Known rows, with every way that one mark hangs from another:
vufo{konib{gavim{kero}} rinos{musuz virasi{kagas}}}: [ 160 -140  226 -124  201 -260  -12 -107  -34  -63  106 -214   92  -65
  100  117 -232  378 -106  -59 -176 -273 -150  311  123 -148  -78 -167
  157  274 -150  -66 -178 -216  -74   18  -50   95 -306 -105  -39  -65
  186   40]
zorip{kagas{rinos{musuz}}}: [ 234 -182  101 -327  126   29   28   87  115  -92  -17 -133  116  119
  172  156  -78 -135  -24  -44  -98 -223    6  136  -55 -189    1  133
   77  -32 -468  -29  -50  -98   12  159 -141  323  -37   55 -202  145
  143  180]
nibin{bofan{kero{rikota}} zorip}: [  88 -300  269 -267   73   24   23    6   22 -402  294 -124   68   50
   68  -19 -130  234 -191 -131 -183  -40  -69  386   26 -110   13  -43
   51  160 -319   60   54  -20   37  165  -63  271 -197  -12 -168 -218
  130  151]
gugas{dami{gavim} rikota}: [ 238 -389  206 -248   53  111   62 -218   54 -389   76  -50  299  136
  223   64  125  380 -171 -118 -160 -165   -8  339  -88   -9   61   19
  286  160  -99  -15  -35   25   31  252   55  273  -29  -77 -128   12
  271  264]
vufo{konib{gavim{kero}} rinos{kagas}}: [ 144 -221   26 -159  130  -98  -42 -151   36  -78  164 -152   74  -28
  117   92 -143  301 -192 -138 -271 -171 -146  262  136  -84  -83  -37
  146  214   52   11 -231 -195  -82  -46   47  -23 -187   52   -5  -55
   79   10]
dami{gavim{konib} rikota{gugas kero{tafiz}}}: [  24 -210  453 -269  136  178   64 -202 -102 -399  -47  -63  354  257
  128  196  -20  273 -188 -225 -228 -120  -24  366 -189  -54  127  292
  418  306  131 -122 -176 -102  -64  216  -24  156  -98  -51  -49  -15
  367   94]
musuz{rinos{virasi} zorip}: [  83 -240  -50 -120   90  -98 -108   26   62 -246   95 -171  191  204
  175  213  -68  423 -282 -321  -66  -75 -225  212   32   44 -130  229
  -61  206 -375  -55  170 -200  -50   63 -137  136  -50 -323 -133   40
  129  223]
musuz{kagas rinos{virasi} zorip}: [ 183 -219   49  -67   86  -72  -94  113   74 -246   85 -112  172  192
  208  266  -54  347 -301 -328   15  -49 -234  223   32   87 -154  209
 -193  144 -377  -10  296 -225  -96   72  -78  119  -85 -271 -113   65
  117  254]
vufo{konib{gavim} rinos{kagas}}: [ 164 -214  -99 -135  100  -63 -115 -118   35 -130  169 -194   57   43
  126   89  -96  378 -145 -224 -171  -91 -111  354  181  -74  -44  -37
   44   34   83    5 -187 -179  -88  -36   -7  -28 -147  -17   15  -71
   11   46]
bofan{kero{rikota{gugas} tafiz} nibin}: [ -51 -273  491  -68  302   77  -82 -191  -61 -282  155 -250  169  108
   94  130   14  324 -212 -274  -37 -137  -94  666 -129 -107   47  164
  258  226 -178   49  -83  -35  178  141 -179  246 -111   20 -144  -27
  163  105]
bofan{kero{dami tafiz}}: [ 136 -291  118 -106  184    4   58 -102  -44 -437  182 -260  240  146
  108   95  -13  296  -99 -314  -14 -175 -111  444   63  -21   49  251
  201  249 -255   96  -70  -88   21    4 -142  269 -141   12 -102 -137
  319  171]
gugas{rikota{dami kero}}: [ 182 -229   84  -99  176  189  194 -147   77 -296  -77  -78  268  212
  213  108  -19  208  -69 -210  -40  -95   70  521  -89 -126  161  144
  276  178 -151 -257   32 -251   31  303  -73  357   23   41 -113   29
   25  109]
nibin{dopu{vufo} zorip}: [ 181 -114 -142 -292  -25  -52   -9  175    5 -225  154 -121  192  171
  288  167 -109  113 -267 -228 -136   90 -173   65   60    5 -130  -72
 -260  210 -467 -191    8   45 -135  160 -145  340   28   28  -98 -110
  209  238]
vufo{konib rinos{kagas musuz virasi}}: [ 269  -73 -125 -154   78  -74 -193 -110   -4 -100   62 -306   10   43
  156  211  -55  218  -67 -345 -151 -141 -247  121  166 -128  -72   14
   21  -43 -140   34 -196 -345  -63  -54 -108  240 -154    0  -31  163
   26  125]
virasi{kagas rinos{musuz}}: [ 137  -27  259 -238  263  -42  140  -96   77 -175   47 -247  165  129
  105  195 -179   -9  -17 -100   64  -98 -140  307  118 -258  -22   71
   94   95 -444    5  -26  -65  -67   45 -156  211  -87   60  -51   80
  189  140]
gavim{kero{dami gugas{rikota} tafiz} konib}: [ 177 -378  191  -98   91 -125   22 -108  -75 -464  212  -72  380   76
  126  228  125  340 -164 -276 -267 -424  -77  409  -48   69  -40  293
  823  470  -10  114 -423 -171   28  161  -78  159   15  -45  -28 -251
  373   85]
kero{gugas rikota{dami{gavim{konib}}} tafiz}: [ 217 -246  263  -51  106   -5 -131  -34 -166 -456   51 -203  474  168
   77  179  137  394 -257 -327 -407 -250  -61  630 -136   -4  123  185
  511  317  100  141 -414   66  -17  213    9   96   50 -329 -166 -344
  280   66]
nibin{bofan{kero{gugas{dami} tafiz}} dopu}: [ 124 -362  259    3   54  -61  -91  -13 -130 -454  225 -128  279  121
  235  193  146  329 -121 -180 -288 -167 -112  414  125    4  122  116
  131  207 -211  180 -200  149   12  130  -92  342 -291  -87 -312 -178
  384  166]
konib{gavim{kero{tafiz}}}: [  99 -251  179 -195  137  -89   74  -60  -10 -238   82  -96  294   52
   86   94 -113  306 -191 -129 -159 -229 -114  343  -37 -140    8   79
  205  517  -43  -28 -186   28 -103   92    9  119 -125  -24  -77 -132
  279  126]
nibin{dopu{kagas{rinos{virasi}} vufo{konib}} zorip}: [ 225  -41 -128 -271 -106 -102 -386  164  -70 -191   82 -292    4  126
  248  280  -89  273 -325 -239  -99  -23 -346   36   48  215 -239 -119
 -313   72 -492 -224  183  -29   -8  181 -234  349  -40  -61 -273    7
  324  225]
gavim{kero{gugas{dami}}}: [ 273 -308  232 -210  103  -58   44  -62    3 -231  108 -105  255   76
  260  150   49  126 -223 -137 -270 -301  -58  377  -29  -39   12  115
  304  370 -241   57 -173   91  -23   67  117  271  -99  -21 -222  -81
  285  151]
dami{kero rikota{gugas}}: [  83 -149  418 -313   68  175   82 -245    6 -240   37  -75  248  126
  163    9  -72  220 -250 -162 -164  -61  -80  350 -116 -121   43  126
  124  135 -256  -61   99 -197  -93  305   66  230   20  115   30  153
  155  103]
virasi{kagas{rinos{musuz{zorip}}}}: [ 149  -83  189 -202  206    5  -71  182  201 -161   52 -159  171  170
  138  229 -128   92  -81 -174   93 -245 -112  233  -24  -60  -69  214
  126   84 -503  -83  147  -76   56  135 -151  195   34 -116 -139   86
  132  145]
nibin{dopu{vufo{rinos{musuz}}}}: [ 195  -57 -335 -179   24 -126  -54  138   10 -119   75  -73  142  101
  216   93  -16   22  -87 -314  -84   72  -95  -34   60 -122  -63    2
 -200   51 -299  -45  -96  -75  -68  111 -208  351  -36   56  -42  -37
  113  169]
rikota{dami{gavim{konib} kero{tafiz}} gugas}: [  73 -247  442 -153   27  176   18 -205 -181 -411  -84 -210  510  159
  110  174  -22  489 -321 -284 -461 -230 -189  471 -217   -5  116  270
  325  346  -74  -46 -278 -144 -146  281    5  106  -17 -190 -111  -24
  354   70]
kero{gugas{rikota{dami{gavim}}}}: [ 256 -308  164  -88  119   61   12  -44  -36 -434   29  -84  392  192
  204   63  142  531 -232 -168 -233 -126   28  613  -83  -24  140   76
  405  203    8  -27 -240  -62   51  304    9  228   96 -191  -98  -48
  175  100]
kero{dami{gavim{konib}} rikota{gugas} tafiz}: [ 133 -285  294 -132   84  -25 -178 -102 -202 -560  116 -184  339  200
   62  169  126  389 -255 -439 -337 -141 -138  530 -111   46   37  262
  448  300   45   51 -350 -106  -53  182  -57   22   11 -185  -83 -297
  336  139]
dopu{kagas vufo{konib rinos{musuz}}}: [ 261  -48 -245 -211  -38  -53 -210  -26   30 -103  108 -183  -13   -1
  130    8 -120  147 -126 -242   49  -56 -143   85   38   61 -143   38
 -134  -41 -136   44  104 -104   30  119  -46  303 -127    6  -50   24
  133   62]
dopu{kagas{rinos{musuz virasi}} vufo}: [ 322  -30 -221 -358   42  -15 -267  132    6 -139  -57 -173   53   70
  120  135  -75   65 -132 -333  106 -141 -274   -3 -160  -44  -93   92
 -217  171 -423 -116  197 -128   25  173 -240  415   13  -43 -270  134
  259  230]
rinos{kagas musuz{zorip} virasi}: [ 228  -73  -87 -186  150   17 -133   70   68 -202   39 -217  103  149
  194  276  -81  211 -111 -341  -73  -83 -318   46   31 -125  -57  218
   12  155 -411  -94   39 -328  -89   75 -146  248  -31 -138  -81  169
   66  227]
kagas{rinos{musuz{virasi zorip}}}: [  86 -163 -139 -249   97   -2  -86  237  140 -203  -44 -218  194  241
   94  223  -56  214 -175 -240    5 -142 -133  101  -95   49   -8  292
   84   90 -434  -96  212 -123   39  102 -107  237   27 -296 -125  132
  129  255]
nibin{bofan{kero{rikota}} dopu{kagas{rinos}} zorip}: [  55 -214  201 -200   57  -47 -253  190  -54 -382  254 -105  -48   63
  136  162  -24  187 -227  -75 -106   33 -189  235   13   32  -67  -39
  -81   71 -500  -40  212   81  158  292 -249  334 -139   29 -358 -170
  246  179]
bofan{kero{tafiz{gugas}} nibin{dopu zorip}}: [  35 -313  404 -105  200  -28   24   24  -87 -349  262 -293  172  279
  238  373   26  505 -327  -75  -98  -32 -130  457   82   22   10   92
  230  286 -427 -101 -176  173   72   81 -315  447 -185   18 -144  -86
  325  247]
gavim{kero{rikota{gugas{dami}} tafiz} konib}: [ 110 -353  446 -163   60   31  -66 -236 -109 -279    1 -122  291   83
  120  240   70   95 -244 -320 -395 -368 -128  336 -209  -37  -48  202
  497  484 -135   44 -237  -25  -57  206   48  136  -75  -30 -219 -145
  275  135]
vufo{rinos{musuz{zorip} virasi{kagas}}}: [ 124  -57   22  -64  252 -181 -137   55   74 -207  182 -204   94   98
  163  212 -135  339  -87 -299    4 -138 -187  199   90 -167  -49   62
   74   83 -423  -48   75 -245  -41   10 -205  205 -111 -197  -96   43
  110  160]
zorip{kagas{rinos{musuz virasi}}}: [ 258 -159   65 -316  137  -36  -57   58   42 -114  -43 -200   94  109
  171  204  -73  -19  -40 -127 -146 -236  -97  106  -59 -224    5   68
   27   12 -519  -72  -51 -207  -27  123 -217  359  -79  -25 -262  178
  192  233]
vufo{konib{gavim{kero}} rinos}: [  96 -273   66 -170   56 -161   37 -115   33 -125  134 -130  112  -19
   79  -15 -151  383 -209  -77 -273 -175  -16  344   85  -49  -74  -60
  223  237   54  -10 -184  -85  -47   16   73    6 -238  -21   -1 -162
  148   11]
gavim{kero{dami} konib}: [ 193 -310   98 -288   62  -67  199  -51  -15 -281  132  -90  300   31
  102  115 -107   74 -187 -201 -305 -247 -132  187  -41   25 -110  242
  488  448 -305  -60 -201 -162  -93  104    3  143  -52   22  -88 -281
  342  116]
konib{gavim{kero{rikota{dami gugas} tafiz}}}: [  94 -241  365  -22  189   -6  -64  -57 -168 -292  -73 -136  328  140
   62   96    5  362 -288 -295 -311 -157  -68  641 -152 -156   95   72
  280  537  -22 -115 -224 -104  -83  319    8   61  -22 -110 -152 -154
   78   63]
rinos{kagas musuz{zorip}}: [ 204  -96  -54 -199  138   81  -49   98  139 -180   65 -150  125  162
  193  230  -86   95  -97 -259  -24  -72 -216   75   33  -88  -60  283
   59  110 -361  -50   41 -219  -51  112  -68  211   11  -57  -21  136
   19  174]
musuz{rinos{kagas} virasi}: [ 116 -235 -160 -183  188   -5  -40  -83   35 -122   83 -191  235  183
  191  291  -79  193 -262 -267   -1  -52 -312  174   60   29  -55  200
 -212  190 -314   -7   79 -192 -105  -34  -36  173   46 -192 -120  168
   67  226]

Rows:
[ 148  -53 -402 -140   59   -7 -230   22  114 -103  138 -291   90  146
  128  176 -128  261 -190 -391  -74  -38 -263  -34   96  124  -89  155
 -174  -79 -212   51  137 -338  -66  -54  -39  159  -60 -260   27  138
    1  138]
dopu{vufo{konib rinos{kagas musuz{virasi zorip}}}}
[ 129 -145   43 -220  -50 -112 -149  211  -79 -368  282  -38   75   71
  244  186 -101  249 -255  -48 -135  145 -269  118  136   34  -95  -50
 -127  167 -451 -169  106   77  -72  314  -98  359 -113   15 -247 -131
  265  211]
nibin{bofan dopu{kagas} zorip}
[ 155 -360  246 -115  149   92   41 -221   20 -366   71 -228  164  266
  102  153   -3  431 -197 -213  -58 -173  -70  491  -33  -96   92  254
  217  290 -161   79 -136   28  -16  -14 -124  330 -140   24 -117   -1
  269  124]
bofan{kero{tafiz{gugas}}}
[  -9 -100 -116 -174  240   23  -56  -82  104 -273  116 -327  156  258
  103  307 -115  263 -231 -285  -78   55 -328  158  107  -51   -4  251
    6   68 -413    2  183 -236 -123  -92 -118   57    1 -194  -79  152
  134  233]
musuz{virasi{rinos{kagas}} zorip}
[  93 -177  243  -86  117   22 -208 -139  -52 -336   37 -175  186  187
  115  143   58  233 -204 -413 -113 -104 -116  541  -92 -142   31  155
  135  216  -63   33 -143  -67  -32  168  -44  177   49    1 -102  -14
   90  115]
kero{rikota{gugas} tafiz}
[ 230 -303  197  -78  140   17  111  -73   10 -276   16  -46  341   99
  197   91   60  303 -217 -141 -244 -249    5  503  -94  -72   49  102
  512  380 -156  -50 -211 -153   45  297   22  282   82  -15 -115  -20
  115   46]
gavim{kero{gugas{rikota{dami}}}}
[  34 -211  107 -273  159    1  117  121   -6 -171  270 -199  172   91
  265  156 -151  203 -274  -91  -58   59 -152  191   21   39 -113  -60
 -140  222 -585 -175   68   81   74  130 -281  409 -133   49 -138 -126
  283  231]
bofan{kero nibin{dopu{vufo} zorip}}
[ 135 -222   80 -164   26  -97 -143  167  -80 -414  348  -84  112  101
  196   51  -19  236 -250 -208 -279   66 -106  352   70    1    0  -94
 -158  159 -324   79  -68   54   18  186 -166  309 -138  -75 -193 -333
  205  115]
nibin{bofan{kero{gugas rikota}} dopu{vufo} zorip}
[ 193 -178  350 -151   68   80  -97 -316   -5 -344  156 -239  299   75
  156  139   91  168 -174 -298 -182 -291 -131  468  -69  -86  104   89
  110  135 -217  199   30   41  -40  170   68  285  -54  -32 -150  -91
  228  230]
gugas{dami{kero{rikota tafiz}}}
[ 271  -91 -322 -207   84  -66  -17  142   53 -133   66 -105  159   98
  140   98  -83   69 -161 -359   76    5 -128   40  -32  -36   -7   30
 -313   38 -244   54  180 -179 -127    0  -36  307  -69  -93  -22   69
   93  241]
dopu{vufo{rinos{musuz{kagas virasi}}}}
[ 169 -326  509 -358   52   94  156 -236  -64 -318   73  -50  493   62
   96  149   35  160 -243  -75 -384 -354  -84   80 -160   24   -3  138
  587  477  -76  108 -161  123  -69  229  146  210 -130  -79 -146 -135
  525  221]
gugas{dami{gavim{kero{tafiz} konib} rikota}}
[  66 -139  485 -145  101   83 -200 -284 -102 -453   86 -205  294  151
  118  101   58  434 -305 -305 -273 -120 -183  591 -162 -104  133  142
   74  168    9  123 -151  -60  -46  193   31  137    4  -81  -54   17
  267  113]
dami{gavim kero{rikota{gugas} tafiz}}
[  52 -217  131 -164   83   59   79 -112   38  -77  167 -244  182   39
  201   55 -146  216 -204  -68 -108   -9 -135  287   49  136 -121   -6
  -86   72 -369  -70   38    0  109  132 -140  328 -193   43  -92 -107
  273   79]
bofan{kero nibin{dopu{vufo{konib}}}}
[ 302 -281  456 -329   27  201  128 -339   41 -303  101 -114  271  227
  187   81   76  275 -276  -91 -211 -167   -1  370  -64  -44  132  110
  262  144 -307   33  111   10 -114  260  125  375  -59   45  -71   27
  238  234]
tafiz{gugas{dami{kero rikota}}}
